[[104 110 119 141]
 [130 148 103 133]
 [144 154 102 124]] 110

[[131 146 117 136 119 127 146]
 [127 140 114 136 119 127 128]
 [147 137 152 121 121 120 149]] 146

[[124 139 131 113 143 111 111]
 [123 146 136 121 125 154 149]
 [115 140 126 115 137 115 115]] 139

[[121 105 135 139]
 [109 118 118 120]
 [116 106 132 137]] 105

[[126 127 126 127 127 127 127]
 [154 115 124 117 156 134 115]
 [131 119 132 123 126 129 124]] 127

[[129 156 128 147]
 [130 139 128 130]
 [116 139 128 126]] 156
---
[[116 133 127 118]
 [138 132 127 126]
 [141 117 150 133]] value 118, 141

[129 125 120 134 137 150] value 150, 129

[124 138 125 144 121 107] value 107, 124

[[110 127 137 123]
 [124 102 121 123]
 [130 127 116 117]] value 123, 130

[[134 117 132 148 123]
 [135 126 118 107 137]
 [134 144 130 145 150]] value 123, 134

[[107 118 124 117 113 100 122]
 [140 127 115 129 126 133 125]] value 122, 140

[101 127 151 152] value 152, 101

[109 134 130 129 123 107 137] value 137, 109
---
Input: [132 152 130 133 119 128 130]
Output: 130

Input:
[[115 122 125 128 119 118]
 [129 133 131 119 133 144]
 [105 118 136 138 120 129]]
Output: 129

Input: [126 103 112 144 123 119 127]
Output: 127

Input: [103 111 121 111 131]
Output: 131

Input: [149 143 135 110 136 134]
Output: 134

Input: [146 135 122 126 144 101 128]
Output: 128

Input: [119 131 105 113]
Output: 113

Input: [116 139 115 109 153 131 117]
Output: 117
---
[[121 128 114 115 124]
 [112 127 111 114 136]
 [125 131 142 152 119]] -> 128

[[135 132 130 127 119 102]
 [132 135 130 133 123 102]
 [122 124 120 124 134 151]] -> 132

[[147 124 142 128 120 125 140]
 [131 107 114 126 135 134 135]
 [129 124 133 140 112 144 118]] -> 124

[[128 139 126 131 133]
 [120 111 127 125 124]
 [108 100 133 133 132]] -> 139

[[151 138 129 113 142 129 131]
 [136 134 142 113 119 115 125]
 [124 136 107 106 109 137 109]] -> 138

[[116 110 113 128 128 118]
 [107 145 117 134 125 103]
 [115 121 108 127 131 120]] -> 110

[[126 128 129 126 127]
 [129 134 129 139 127]
 [127 129 150 132 129]] -> 128

[[150 141 132 155 127]
 [127 117 126 122 129]
 [128 131 131 120 115]] -> 141

[[125 123 134 131 130 146]
 [133 141 122 123 125 133]
 [135 134 116 133 107 118]] -> 123

[[103 155 109 122 136 116]
 [156 157 129 131 114 101]
 [129 139 125 125 124 120]] -> 155
---
[[112 122 121 105 120]
 [126 117 128 130 128]] >> 130

[104 100 107 107 151 153] >> 151

[123 154 147 154] >> 147

[113 128 135 149 141 135] >> 141

[136 144 155 136] >> 155

[106 132 121 124] >> 121

[129 133 128 131 130 151] >> 130
---
[[133, 107, 110, 110],
 [133, 115, 121, 135],
 [107, 117, 111, 153]] → 133

[[135, 150, 157, 101, 116, 154],
 [151, 135, 105, 141, 129, 111],
 [136, 137, 139, 130, 114, 131]] → 135

[[106, 113, 115, 124, 133],
 [128, 119, 113, 127, 139],
 [111, 130, 140, 117, 127]] → 106

[[114, 123, 103, 112, 123, 127, 101],
 [115, 111, 101, 153, 119, 121, 119],
 [124, 143, 114, 121, 143, 158, 123]] → 114

[[149, 138, 110, 106, 130],
 [134, 122, 137, 136, 130],
 [124, 127, 124, 106, 134]] → 149

[[146, 127, 109, 104],
 [131, 109, 150, 120],
 [106, 106, 109, 133]] → 146

[[116, 116, 117, 118, 117],
 [113, 106, 106, 118, 125],
 [127, 128, 126, 129, 139]] → 116

[[126, 112, 126, 119, 132],
 [108, 132, 149, 134, 141],
 [119, 122, 151, 139, 121]] → 126
---
[[119 123 125 127 149 119 118]
 [143 146 138 123 115 154 143]
 [135 130 118 138 116 155 133]] 123

[[146 109 113 149 123 148 111]
 [148 116 119 134 145 140 109]
 [129 143 113 109 115 125 131]] 109

[[108 136 125 137 140 137 116]
 [102 134 126 134 136 144 109]
 [100 134 127 132 134 146 106]] 136

[[142 143 155 142 151 136 143]
 [144 144 145 143 151 136 145]
 [137 143 144 148 136 142 139]] 143

[[146 122 133 156 156]
 [134 124 156 133 137]
 [144 122 138 154 155]] 122

[[136 115 135 141 153 129 127]
 [136 115 132 127 142 129 127]
 [136 115 135 120 142 116 127]] 115

[[103 123 128 128 128 121]
 [128 128 128 131 106 118]
 [128 127 111 146 126 128]] 123
---
[[121 118 129 123]
 [103 123 131 107]
 [143 120 121 136]]	121, 136

[[126 108 148 101 148 136]
 [148 139 137 111 125 111]]	126, 111

[[144 111 130 115 141 142]
 [157 141 110 109 105 118]
 [147 149 116 121 109 119]]	144, 119

[[129 137 138 117]
 [115 116 150 136]
 [130 151 107 157]]	129, 157

[[151 152 115 124]
 [101 111 114 142]]	151, 142

[[123 146 137 146 118 115 132]
 [135 128 112 140 139 139 149]]	123, 149
---
[105 103 148 147 109 156  98] | 147

[[127 140 136 116 126 118]
 [127 132 136 116 137 118]
 [142 140 139 107 137 104]] | 116

[103 116 132 126 123] | 126

[[147 149 149 106 148]
 [146 147 147 111 149]
 [116 112 110 145 110]] | 106

[[138 151 134 130]
 [155 144 123 128]
 [125 130 143 147]] | 130

[133 150 124 151 154] | 151

[152 140 141 144 116 134] | 144

[151 144 115 123 140 109] | 123

[131 143 106 128 128] | 128
